Small tables with named rows and columns. After each table, cells are looked up by row and column.

Table Nar
|  | Kur | Vipas | Raz | Moga | Tul | Zam | Nor | Fivimik | Vugokes | Feki |
|---|---|---|---|---|---|---|---|---|---|---|
| Vad | 1.004 | 1.261 | 2.269 | 1.983 | 3.449 | 3.805 | 4.250 | 4.819 | 5.505 | 7.024 |
| Funaboz | 0.459 | 2.510 | 3.442 | 4.749 | 4.931 | 5.913 | 5.739 | 6.289 | 7.337 | 7.565 |
| Sim | 6.415 | 4.367 | 4.689 | 3.416 | 4.320 | 3.443 | 2.943 | 3.066 | 2.957 | 3.618 |
| Mugi | 4.083 | 3.399 | 3.541 | 3.381 | 4.237 | 2.366 | 2.635 | 3.379 | 4.967 | 3.037 |
| Povolu | 2.838 | 2.321 | 2.931 | 1.657 | 2.708 | 2.503 | 2.542 | 3.439 | 4.567 | 2.886 |
| Tiga | 5.904 | 5.820 | 5.816 | 4.294 | 3.927 | 3.757 | 2.414 | 1.677 | 2.159 | 0.884 |
| Feni | 3.934 | 3.340 | 3.275 | 2.981 | 3.712 | 3.979 | 3.812 | 4.119 | 3.518 | 3.574 |

Moga of Tiga = 4.294
Vugokes of Feni = 3.518
Vugokes of Funaboz = 7.337
Nor of Vad = 4.250
Vipas of Sim = 4.367
Nor of Tiga = 2.414
Feki of Feni = 3.574
Raz of Vad = 2.269
Vipas of Povolu = 2.321
Raz of Povolu = 2.931
Zam of Mugi = 2.366
Feki of Mugi = 3.037
Zam of Povolu = 2.503
Vipas of Vad = 1.261
Raz of Mugi = 3.541

Telun:
         Tav  Pulubo  Teni  Tozo  Zasege  Kunuku  Datisav  Rurezav  Miti
Nes      216     197   169   115      76      57       71      119   169
Moki     110     125   182   118     109     173      131      102   172
Rezo     173     153   119    94      98     126      153      179   181
Von      198     219   232   224     193     170      115       85    53
Mon      108     157   189   215     230     216      191      157   114
Tizak    186     182   142   118      95     104      137      167   181
Tos      153     197   112    82     178     179       93      116   193
Kedogit  133      94   119   155     186     154      101       99   138
Noture    95     132   189   142      95     145      188      123    89
Tefer    178     106   119   188     124      95      175      150    89
Gev      156     106   136   170     113     110      178      145    96
Luzibev  191     144    89   103     149     191      164      116    92
Luzen    161      59    46   149     240     198       91       46   108

Teni of Tizak is 142
Rurezav of Rezo is 179
Tav of Noture is 95
Tav of Nes is 216
Datisav of Tefer is 175
Tav of Tizak is 186
Tav of Von is 198
Teni of Moki is 182

Rubifi:
,Tifub,Let
Topak,3.05,0.31
Pufamel,-5.52,0.65
Tar,-0.46,-2.69
Kaz,-2.77,0.60
Giz,6.06,2.84
Digakin,4.76,2.01

Tifub of Pufamel: -5.52
Tifub of Kaz: -2.77
Tifub of Topak: 3.05
Tifub of Tar: -0.46
Tifub of Giz: 6.06
Tifub of Digakin: 4.76
Which row has the largest Tifub? Giz

Lil =
|  | Numales | Busom | Tofed | Beguva | Suvibag | Kiro | Nof |
|---|---|---|---|---|---|---|---|
| Gesibu | 151 | 135 | 179 | 168 | 146 | 159 | 176 |
| Zigenit | 134 | 181 | 106 | 148 | 160 | 142 | 133 |
| Pav | 160 | 143 | 178 | 172 | 126 | 133 | 151 |
| Tikuve | 159 | 59 | 211 | 84 | 107 | 107 | 145 |
| Fir | 146 | 209 | 235 | 175 | 51 | 154 | 155 |
| Rozet | 77 | 125 | 177 | 117 | 145 | 172 | 179 |
| Minevad | 135 | 222 | 141 | 65 | 126 | 8 | 236 |
| Regoso | 165 | 156 | 145 | 118 | 87 | 146 | 135 |
| Vem | 132 | 162 | 112 | 143 | 148 | 154 | 150 |
| Relesu | 145 | 153 | 138 | 124 | 152 | 164 | 182 |
| Zake | 178 | 136 | 149 | 117 | 93 | 145 | 137 |
| Bagedo | 159 | 77 | 32 | 113 | 149 | 126 | 135 |

Bagedo, Nof => 135
Minevad, Busom => 222
Fir, Kiro => 154
Regoso, Suvibag => 87
Minevad, Suvibag => 126
Pav, Suvibag => 126
Bagedo, Suvibag => 149
Which row has the largest Tofed? Fir

Table Migi
         Begiked  Tig  Fos  Lof  Larig  Mog  Vad  Detigar
Mevu         -21  -11  -20  -22     63  -10  -24      -11
Perale         0   36   12    9     -9  -18  -14      -12
Nup            2   -5    3  -58     25  -19  -41      -39
Lesika        -2   32   10    6     -3  -17  -14      -11
Tirolu        -7   23   -6   -9      0  -15  -21        7
Lupef        -23   22  -11  -15     14  -12   -3      -21
Tovabo         0   28    7   -3    -10  -19  -33      -26
Sumuvis      -20   49    0   -7    -20  -20   11      -22
Fibu          -1   36    9    5     -9  -17  -10       -4
Rizavi       -38   27  -28  -33     -9   -9   -8       -7
Kod            3   33   11    7     -8  -18  -18       -8
Nor           -2  -11   -2  -55     41  -19  -37      -36

Mog of Lesika: -17
Mog of Rizavi: -9
Larig of Mevu: 63
Fos of Perale: 12
Fos of Rizavi: -28
Larig of Sumuvis: -20
Tig of Nup: -5
Mog of Nor: -19
Detigar of Lesika: -11
Lof of Mevu: -22
Tig of Mevu: -11
Vad of Fibu: -10
Vad of Tovabo: -33
Fos of Sumuvis: 0
Lof of Kod: 7
Tig of Sumuvis: 49
Which row has the largest Detigar? Tirolu

Lak =
|  | Fes | Zama | Saz | Det | Fom | Dufi | Zug | Lozin | Kuf |
|---|---|---|---|---|---|---|---|---|---|
| Botidib | 7298 | 1217 | 7135 | 6742 | 6645 | 6428 | 3338 | 9126 | 4849 |
| Biv | 7466 | 6559 | 7367 | 6771 | 6578 | 7207 | 6535 | 7428 | 6959 |
| Boz | 6885 | 7369 | 6890 | 6846 | 6880 | 6946 | 7224 | 6698 | 7209 |
| Biki | 8652 | 8348 | 7316 | 7459 | 6846 | 7186 | 7562 | 7772 | 7401 |

Boz, Zama: 7369
Boz, Lozin: 6698
Boz, Saz: 6890
Botidib, Det: 6742
Biki, Fom: 6846
Biki, Zama: 8348
Biki, Kuf: 7401
Boz, Det: 6846
Biv, Fom: 6578

Datup =
         Rafarol   Zem  Matu  Nozito  Pivir  Sugot  Zediruz
Rezuped     5046  2120  4900    9575   3015   5682     8503
Buzuz       3509  5625  7285    4678   2896   4520     6418
Bope        3138  5399  6511    4844   3738   3748     7473
Nubi        3088  5611  6276    4726   3579   3655     7520
Mopem       3537  5761  7390    4711   2320   4769     6631

What is the Sugot of Bope in Datup? 3748
What is the Matu of Rezuped in Datup? 4900
What is the Matu of Buzuz in Datup? 7285
What is the Zem of Rezuped in Datup? 2120
What is the Zediruz of Nubi in Datup? 7520
What is the Rafarol of Rezuped in Datup? 5046
What is the Rafarol of Buzuz in Datup? 3509
What is the Rafarol of Bope in Datup? 3138
What is the Sugot of Nubi in Datup? 3655
What is the Zem of Mopem in Datup? 5761
What is the Zediruz of Mopem in Datup? 6631
What is the Pivir of Nubi in Datup? 3579
What is the Pivir of Mopem in Datup? 2320
What is the Nozito of Buzuz in Datup? 4678

Gos:
        Puzomat  Nagidi  Nafaso  Pobudum
Zunuv      -524    2004   -3284     4910
Pepo       3665    2222   -2229     7801
Tor        5297    4285    3860     1340
Mopem     -3119    2399    1290    -1285
Vor        5740    4119    2187     3164
Rabune     6291    2566      60     8157
Tas       -3108    2212   -1303      758
Taf       -3149    3943    2866    -5408

Pepo, Nafaso => -2229
Tas, Puzomat => -3108
Tor, Pobudum => 1340
Vor, Puzomat => 5740
Vor, Nagidi => 4119
Pepo, Pobudum => 7801
Tor, Puzomat => 5297
Taf, Puzomat => -3149
Tor, Nafaso => 3860
Vor, Pobudum => 3164
Pepo, Nagidi => 2222
Taf, Nagidi => 3943
Rabune, Pobudum => 8157
Zunuv, Pobudum => 4910
Which row has the largest Puzomat? Rabune

Table Tob
fields: Gop, Tagebel
Fom: [206, 59]
Dif: [89, 114]
Vuf: [213, 205]

Dif, Tagebel -> 114
Vuf, Tagebel -> 205
Vuf, Gop -> 213
Dif, Gop -> 89
Fom, Gop -> 206
Fom, Tagebel -> 59
Row with the largest Gop: Vuf

Table Tidip
|  | Geredat | Gideto | Domada | Lebupe | Ged | Gup | Zufunu | Sofof | Dako |
|---|---|---|---|---|---|---|---|---|---|
| Robod | 0.46 | 0.55 | 0.46 | 0.35 | 0.67 | 0.47 | 0.44 | 0.75 | 0.44 |
| Vip | 0.45 | 0.51 | 0.73 | 0.70 | 0.59 | 0.74 | 0.56 | 0.24 | 0.51 |
| Sado | 0.48 | 0.55 | 0.64 | 0.81 | 0.47 | 0.77 | 0.51 | 0.30 | 0.49 |
| Povofa | 0.49 | 0.58 | 0.49 | 0.72 | 0.45 | 0.68 | 0.41 | 0.61 | 0.44 |
| Soze | 0.43 | 0.53 | 0.55 | 0.46 | 0.61 | 0.57 | 0.47 | 0.69 | 0.45 |
| Gonedap | 0.43 | 0.51 | 0.60 | 0.35 | 0.71 | 0.51 | 0.53 | 0.59 | 0.47 |

Sado, Gideto => 0.55
Vip, Zufunu => 0.56
Robod, Gup => 0.47
Vip, Domada => 0.73
Robod, Sofof => 0.75
Gonedap, Sofof => 0.59
Robod, Geredat => 0.46
Soze, Lebupe => 0.46
Robod, Lebupe => 0.35
Vip, Dako => 0.51
Robod, Dako => 0.44
Robod, Ged => 0.67
Soze, Geredat => 0.43
Sado, Ged => 0.47
Sado, Lebupe => 0.81
Robod, Zufunu => 0.44
Vip, Gup => 0.74
Row with the largest Dako: Vip

